Below is a small trained network, with its code and all its weights. Each question gives an input and a class and asks what happens when units are switched off, that is, made to give their printed mean instead of their output.

import numpy as np


def w(rows, s, z=0):
    codes = np.array(rows[::2]) - 128.0
    scale = np.full(codes.shape[1], s)
    scale[-1] = z or s
    return codes * scale


def f(y):
    return y / 2 * (1 + np.tanh(0.7978845608 * (y + 0.044715 * y**3)))


def log_softmax(a):
    a = a - a.max(-1, keepdims=True)
    return a - np.log(np.exp(a).sum(-1, keepdims=True))


def net(x, mask):
    res = np.array(x, float).reshape(1, 4) / 4 @ E
    y = f(res @ A[0][:, :-1].T + A[0][:, -1])
    res = res + np.where(mask, y, B[0][:, -1]) @ B[0][:, :-1]
    return log_softmax(res[-1] @ U[:, :-1].T + U[:, -1])


A, B = {}, {}
E = w([
[124,201,93,178,139,32,40],'x0',
[168,159,163,64,115,115,109],'x1',
[41,128,4,108,146,123,171],'x2',
[102,46,144,71,113,45,119],'x3',
],0.013)
A[0] = w([
[174,181,93,126,181,88,44,234],'n0',
[209,128,157,37,10,101,112,170],'n1',
[103,180,40,110,192,202,113,242],'n2',
[180,230,161,91,139,63,48,217],'n3',
[179,158,174,194,145,203,97,220],'n4',
[58,93,76,74,52,67,70,188],'n5',
[134,92,131,229,128,93,90,237],'n6',
[159,69,130,90,72,80,172,126],'n7',
[141,52,169,160,51,86,162,254],'n8',
[84,111,101,135,96,33,175,228],'n9',
[172,213,160,159,179,81,53,114],'n10',
[54,136,100,194,194,121,65,211],'n11',
[83,30,137,64,119,180,156,118],'n12',
[107,17,113,104,64,82,182,95],'n13',
[116,141,138,176,152,224,195,189],'n14',
[120,149,130,120,44,94,123,34],'n15',
[70,185,36,130,190,160,152,248],'n16',
[114,97,159,62,65,93,152,238],'n17',
[201,124,187,80,69,138,136,160],'n18',
[181,41,194,77,51,152,199,209],'n19',
[115,182,100,178,209,143,23,152],'n20',
[105,122,139,90,97,82,129,16],'n21',
],0.012,0.0051)
B[0] = w([
[187,114,159,159,98,68,132,210],'n0',
[108,158,179,70,63,144,75,206],'n1',
[176,194,42,58,79,90,247,207],'n2',
[209,123,204,137,84,56,95,231],'n3',
[161,226,90,212,123,176,168,210],'n4',
[79,90,128,167,192,36,170,205],'n5',
[149,67,68,191,121,161,77,186],'n6',
[83,44,172,83,181,138,99,186],'n7',
[56,79,82,139,164,222,45,206],'n8',
[31,97,160,204,192,107,122,193],'n9',
[174,119,162,173,103,95,114,211],'n10',
[110,123,62,185,174,95,199,191],'n11',
[121,104,59,80,202,182,118,220],'n12',
[105,37,138,86,215,161,99,209],'n13',
[96,216,39,80,68,167,147,205],'n14',
[161,174,155,56,116,89,116,135],'n15',
[62,158,67,75,113,46,203,217],'n16',
[140,50,199,112,124,102,40,205],'n17',
[168,155,175,110,66,141,81,197],'n18',
[114,129,138,118,147,215,41,253],'n19',
[193,151,73,210,117,123,183,201],'n20',
[88,54,135,54,185,94,121,147],'n21',
],0.011,0.019)
U = w([
[56,26,163,102,167,111,75,102],'0',
[228,202,149,201,138,90,133,135],'1',
[142,204,176,163,127,229,107,134],'2',
[139,177,249,66,58,85,59,110],'3',
[134,114,206,114,118,61,59,2],'4',
[146,217,70,7,114,188,209,251],'5',
[76,168,72,210,148,174,152,198],'6',
[23,145,101,119,160,28,191,4],'7',
],0.011,0.0043)

Each question gives the input, the list of numbers given to net, and the class t.
The units are the neurons (one row each of A and B). Each row of codes is followed by its name. A weight is (code - 128) times the scale printed after its matrix; where a second scale follows, it is the last column's (A, B and U).
mask holds one flag per neuron, in row order. A switched-off neuron (its flag False) gives its mean, the last column of its row in B, instead of its output. The means were averaged over made-up inputs and are rounded, as every weight is.
A unit's drop is (log p(t) with every unit on - log p(t) with that unit switched off) / (log p(t) with every unit on - log p(t) with every unit switched off).
The circuit of an input: a set's keep is (log p(t) with only the set's units on - log p(t) with every unit switched off) / (log p(t) with every unit on - log p(t) with every unit switched off). Starting from the 12 units with the biggest drops (on a tie, the unit counted first), units are removed one at a time, each time the one whose removal leaves the highest keep (on an exact tie, the one counted first), for as long as the keep stays at least 0.8.
circuit, biggest first: the units of the circuit, biggest drop first
most important unit: the unit with the biggest drop
top k neurons: the k neurons with the biggest drops, biggest first
drop when u is switched off: that unit's drop, to one decimal
input [-1,-2,-3,-3], class 2: top 3 neurons : (n16, n2, n5)
input [-2,-8,-8,-8], class 6: circuit, biggest first : (n3)
input [2,-1,7,-5], class 7: top 2 neurons : (n16, n11)
input [-7,5,-5,0], class 2: top 2 neurons : (n19, n3)
input [2,-3,0,-2], class 1: top 2 neurons : (n8, n12)
input [0,-5,7,7], class 7: top 2 neurons : (n16, n5)
input [-2,1,8,-2], class 7: top 4 neurons : (n16, n19, n9, n4)
input [6,-8,1,7], class 7: top 2 neurons : (n11, n5)
input [2,-7,-4,-7], class 1: top 3 neurons : (n8, n12, n10)
input [-6,-1,-4,-3], class 2: top 2 neurons : (n2, n16)
input [5,-7,0,0], class 7: top 4 neurons : (n19, n16, n4, n11)
input [-2,-4,-2,-2], class 5: top 3 neurons : (n9, n14, n5)
input [1,-6,3,-4], class 5: top 2 neurons : (n2, n5)
input [5,8,5,-3], class 1: most important unit : n3
input [4,4,-6,-2], class 1: drop when n4 is switched off : 0.9
input [4,3,-6,6], class 3: drop when n1 is switched off : 0.2
input [3,7,1,-5], class 1: drop when n2 is switched off : 0.0
